Here is a tiny trained network, its code and every weight. The questions are about switching its units off for an input and a target symbol, where a switched-off unit gives its printed mean instead of its output.

import numpy as np


def w(rows, s, z=0):
    codes = np.array(rows[::2]) - 128.0
    scale = np.full(codes.shape[1], s)
    scale[-1] = z or s
    return codes * scale


def norm(h):
    return h / np.sqrt((h * h).mean(-1, keepdims=True) + 1e-5)


def f(y):
    return np.maximum(y, 0)


def softmax(a):
    e = np.exp(a - a.max(-1, keepdims=True))
    return e / e.sum(-1, keepdims=True)


def log_softmax(a):
    a = a - a.max(-1, keepdims=True)
    return a - np.log(np.exp(a).sum(-1, keepdims=True))


def net(x, mask):
    ids = ['αβδξπτω'.index(c) for c in x.split()]
    T = len(ids)
    res = E[ids] + P[:T]
    u = 0
    for l in range(2):
        r = norm(res)
        for j in range(2):
            rows = slice(3 * j, 3 * j + 3)
            q, k, v = (r @ M[l][rows].T for M in (Q, K, V))
            z = softmax(np.where(np.tri(T) > 0, q @ k.T / 3**0.5, -1e9)) @ v
            o = O[l][rows]
            res = res + np.where(mask[u + j], z, o[:, -1]) @ o[:, :-1]
        u += 2
        y = f(norm(res) @ A[l][:, :-1].T + A[l][:, -1])
        res = res + np.where(mask[u : u + 4], y, B[l][:, -1]) @ B[l][:, :-1]
        u += 4
    return log_softmax(norm(res)[-1] @ U[:, :-1].T + U[:, -1])


Q, K, V, O, A, B = {}, {}, {}, {}, {}, {}
E = w([
[98,120,112,201,105,117,74,255],'α',
[165,82,173,158,172,83,77,143],'β',
[150,105,61,202,123,148,163,170],'δ',
[252,114,164,106,193,32,97,159],'ξ',
[148,103,137,209,140,164,151,166],'π',
[203,159,186,122,201,85,148,141],'τ',
[191,119,159,128,130,76,243,113],'ω',
],0.0084)
P = w([
[78,144,168,147,93,207,234,132],'0',
[247,55,155,74,116,182,139,249],'1',
[191,116,115,254,173,110,187,180],'2',
[75,143,120,126,118,185,175,103],'3',
[178,81,112,51,116,168,117,220],'4',
[169,141,63,249,181,88,155,146],'5',
[75,156,107,118,109,170,140,85],'6',
[166,105,120,47,135,146,100,215],'7',
[155,157,42,216,194,59,143,142],'8',
[71,175,105,117,100,157,104,69],'9',
[165,127,121,52,142,126,53,224],'10',
[129,159,25,177,180,9,131,133],'11',
[68,187,95,133,85,149,75,65],'12',
[142,73,125,82,145,116,34,238],'13',
],0.0074)
Q[0] = w([
[91,127,75,146,171,121,96,150],'0.h0',
[87,172,122,88,54,103,138,110],'0.h0',
[156,74,143,138,92,254,96,158],'0.h0',
[59,101,122,148,51,175,120,64],'0.h1',
[63,229,180,114,122,201,158,89],'0.h1',
[208,87,97,43,92,145,138,240],'0.h1',
],0.0072)
K[0] = w([
[94,142,70,175,183,159,80,127],'0.h0',
[193,163,161,108,148,103,111,188],'0.h0',
[115,57,159,163,125,230,133,187],'0.h0',
[65,43,136,215,100,241,87,201],'0.h1',
[106,196,158,190,196,209,109,195],'0.h1',
[113,114,72,139,121,24,253,171],'0.h1',
],0.0075)
V[0] = w([
[164,171,97,81,172,144,60,127],'0.h0',
[198,125,48,206,71,162,123,53],'0.h0',
[118,176,171,65,97,54,163,131],'0.h0',
[102,163,148,74,110,66,149,131],'0.h1',
[150,116,36,128,88,3,170,107],'0.h1',
[98,168,228,64,73,170,93,87],'0.h1',
],0.0039)
O[0] = w([
[92,110,157,179,84,167,97,122,15],'0.h0',
[69,183,200,132,134,151,194,133,132],'0.h0',
[128,128,58,214,85,139,112,81,145],'0.h0',
[115,212,232,110,92,140,189,183,145],'0.h1',
[253,50,85,207,30,184,162,46,202],'0.h1',
[160,67,132,127,230,127,118,153,6],'0.h1',
],0.0041,0.0026)
A[0] = w([
[62,98,167,157,163,226,130,69,112],'0.n0',
[82,92,105,149,136,2,95,225,222],'0.n1',
[81,85,189,84,82,129,208,2,5],'0.n2',
[213,117,143,148,57,64,166,107,159],'0.n3',
],0.006,0.0033)
B[0] = w([
[153,35,119,205,91,1,109,111,136],'0.n0',
[161,127,163,107,155,193,185,58,212],'0.n1',
[59,126,195,135,100,107,195,153,155],'0.n2',
[78,125,145,120,76,209,70,180,254],'0.n3',
],0.0068,0.0072)
Q[1] = w([
[134,125,124,215,147,105,151,75],'1.h0',
[238,172,143,212,179,171,181,104],'1.h0',
[67,134,64,114,144,145,64,137],'1.h0',
[56,68,113,75,144,165,82,94],'1.h1',
[119,118,119,112,122,78,138,126],'1.h1',
[11,150,97,12,73,160,73,115],'1.h1',
],0.011)
K[1] = w([
[49,86,121,147,140,102,105,48],'1.h0',
[34,242,111,154,109,98,14,43],'1.h0',
[198,93,88,189,200,168,179,171],'1.h0',
[213,33,133,154,138,181,173,213],'1.h1',
[135,125,78,144,145,119,137,137],'1.h1',
[210,93,148,109,171,142,255,223],'1.h1',
],0.0081)
V[1] = w([
[96,15,181,92,92,67,117,119],'1.h0',
[100,117,98,227,189,192,155,90],'1.h0',
[141,203,137,112,169,3,182,159],'1.h0',
[139,156,191,127,146,159,173,88],'1.h1',
[114,102,178,109,148,63,111,76],'1.h1',
[197,82,80,119,126,134,73,84],'1.h1',
],0.0061)
O[1] = w([
[42,59,167,148,55,170,11,63,105],'1.h0',
[145,141,39,55,104,87,50,232,144],'1.h0',
[159,255,143,127,148,130,103,115,137],'1.h0',
[76,77,94,134,117,43,142,80,233],'1.h1',
[170,98,161,200,103,101,65,191,80],'1.h1',
[163,143,187,137,184,123,220,201,3],'1.h1',
],0.0057,0.0052)
A[1] = w([
[122,104,146,97,78,218,75,157,2],'1.n0',
[132,172,130,161,153,76,146,102,46],'1.n1',
[106,119,151,63,165,192,145,250,103],'1.n2',
[143,134,92,147,89,149,127,83,110],'1.n3',
],0.012,0.006)
B[1] = w([
[249,131,68,119,68,177,88,57,252],'1.n0',
[103,133,110,183,86,81,126,95,170],'1.n1',
[154,185,157,158,185,122,58,142,255],'1.n2',
[137,108,176,77,183,100,103,121,221],'1.n3',
],0.012,0.0054)
U = w([
[108,237,206,63,183,161,103,232,178],'α',
[108,64,177,81,203,88,76,21,48],'β',
[125,105,3,48,151,102,175,165,114],'δ',
[181,160,46,119,2,251,89,25,77],'ξ',
[100,70,134,208,43,113,58,226,105],'π',
[153,226,102,210,94,55,150,37,51],'τ',
[69,138,195,128,96,228,232,124,255],'ω',
],0.005,0.0038)

Each question gives the input, a string of symbols that net reads in full, and the target symbol t.
The units are the heads (3 rows each of Q, K, V and O) and the neurons (one row each of A and B). Each row of codes is followed by its name. A weight is (code - 128) times the scale printed after its matrix; where a second scale follows, it is the last column's (O, A, B and U).
mask holds one flag per unit, layer by layer, with each layer's heads first. A switched-off unit (its flag False) gives its mean, the last column of its rows in O or B, instead of its output. The means were averaged over made-up inputs and are rounded, as every weight is.
A unit's drop is (log p(t) with every unit on - log p(t) with that unit switched off) / (log p(t) with every unit on - log p(t) with every unit switched off).
The circuit of an input: a set's keep is (log p(t) with only the set's units on - log p(t) with every unit switched off) / (log p(t) with every unit on - log p(t) with every unit switched off). Starting from all 12 units, units are removed one at a time, each time the one whose removal leaves the highest keep (on an exact tie, the one counted first), for as long as the keep stays at least 0.8.
units of the circuit, in order: the units of the circuit, biggest drop first
unit that matters most: the unit with the biggest drop
k most important neurons: the k neurons with the biggest drops, biggest first
k most important neurons of layer l: the k neurons of layer l with the biggest drops, biggest first
heads that matter: for each layer, one digit per head in row order, 1 if its drop is at least 0.15 and else 0, layers parted by /
input ω ω β, target β: 3 most important neurons => [1.n0; 0.n1; 1.n3]
input π ξ ξ ω ω ω ω π ω ω ω τ, target β: 4 most important neurons => [1.n3; 1.n0; 0.n2; 1.n2]
input π ω τ ω ω ω ω ω τ δ δ, target α: 3 most important neurons => [1.n2; 0.n3; 1.n1]
input ξ ω π, target ω: unit that matters most => 0.n3
input ξ β ω β ξ τ τ π ω α ξ π, target δ: units of the circuit, in order => [1.h0; 0.n1; 1.n0; 0.n3]
input ω ω ω, target β: units of the circuit, in order => [1.n3; 1.h1; 1.n0; 0.n2]
input τ τ ω δ, target δ: heads that matter => 00 / 10
input τ ω α ω π α, target β: 4 most important neurons => [0.n1; 1.n3; 0.n3; 1.n0]
input τ τ ω ω β δ, target β: heads that matter => 00 / 00
input τ ω π ω ω ω α β τ τ β α, target τ: units of the circuit, in order => [0.n1; 1.h0; 0.n3; 1.n1]
input ω α ξ π τ α τ β, target α: 2 most important neurons => [1.n0; 0.n3]
input ω ω τ ω ξ δ δ β β ω ξ τ τ, target τ: units of the circuit, in order => [0.n3; 1.n1; 1.h0; 1.n0]
input β β ξ, target π: 2 most important neurons => [1.n0; 0.n1]
input ω δ ω ω ω τ, target β: 3 most important neurons => [1.n3; 1.n0; 1.n2]
input τ δ α ω τ ω τ β α, target τ: units of the circuit, in order => [1.h0; 0.n1; 0.n3; 1.n1]
input ω τ ω ξ β ω τ τ ω π ω ω ξ τ, target ξ: unit that matters most => 0.h1
input τ α ω ω ω ξ ω α ω ω δ α, target β: units of the circuit, in order => [0.n1; 1.n3; 1.n0]
input τ ω ω τ α δ ω δ ω ξ ω α, target ω: units of the circuit, in order => [0.n1; 1.h0; 1.n0; 1.n2]
input β τ τ, target π: heads that matter => 01 / 11
input π ω α α β τ, target δ: 2 most important neurons => [0.n1; 1.n0]
input α τ β β ω τ β π, target α: heads that matter => 01 / 11
input τ α τ τ ω β ξ ω δ δ ω τ, target α: heads that matter => 00 / 11
input π ω ξ, target ξ: 3 most important neurons of layer 0 => [0.n0; 0.n1; 0.n3]
input α ω α, target δ: heads that matter => 01 / 11
input α ω τ α π, target α: units of the circuit, in order => [1.n2]
input α ω ω, target δ: heads that matter => 00 / 11
input α τ π τ τ π, target τ: heads that matter => 01 / 10
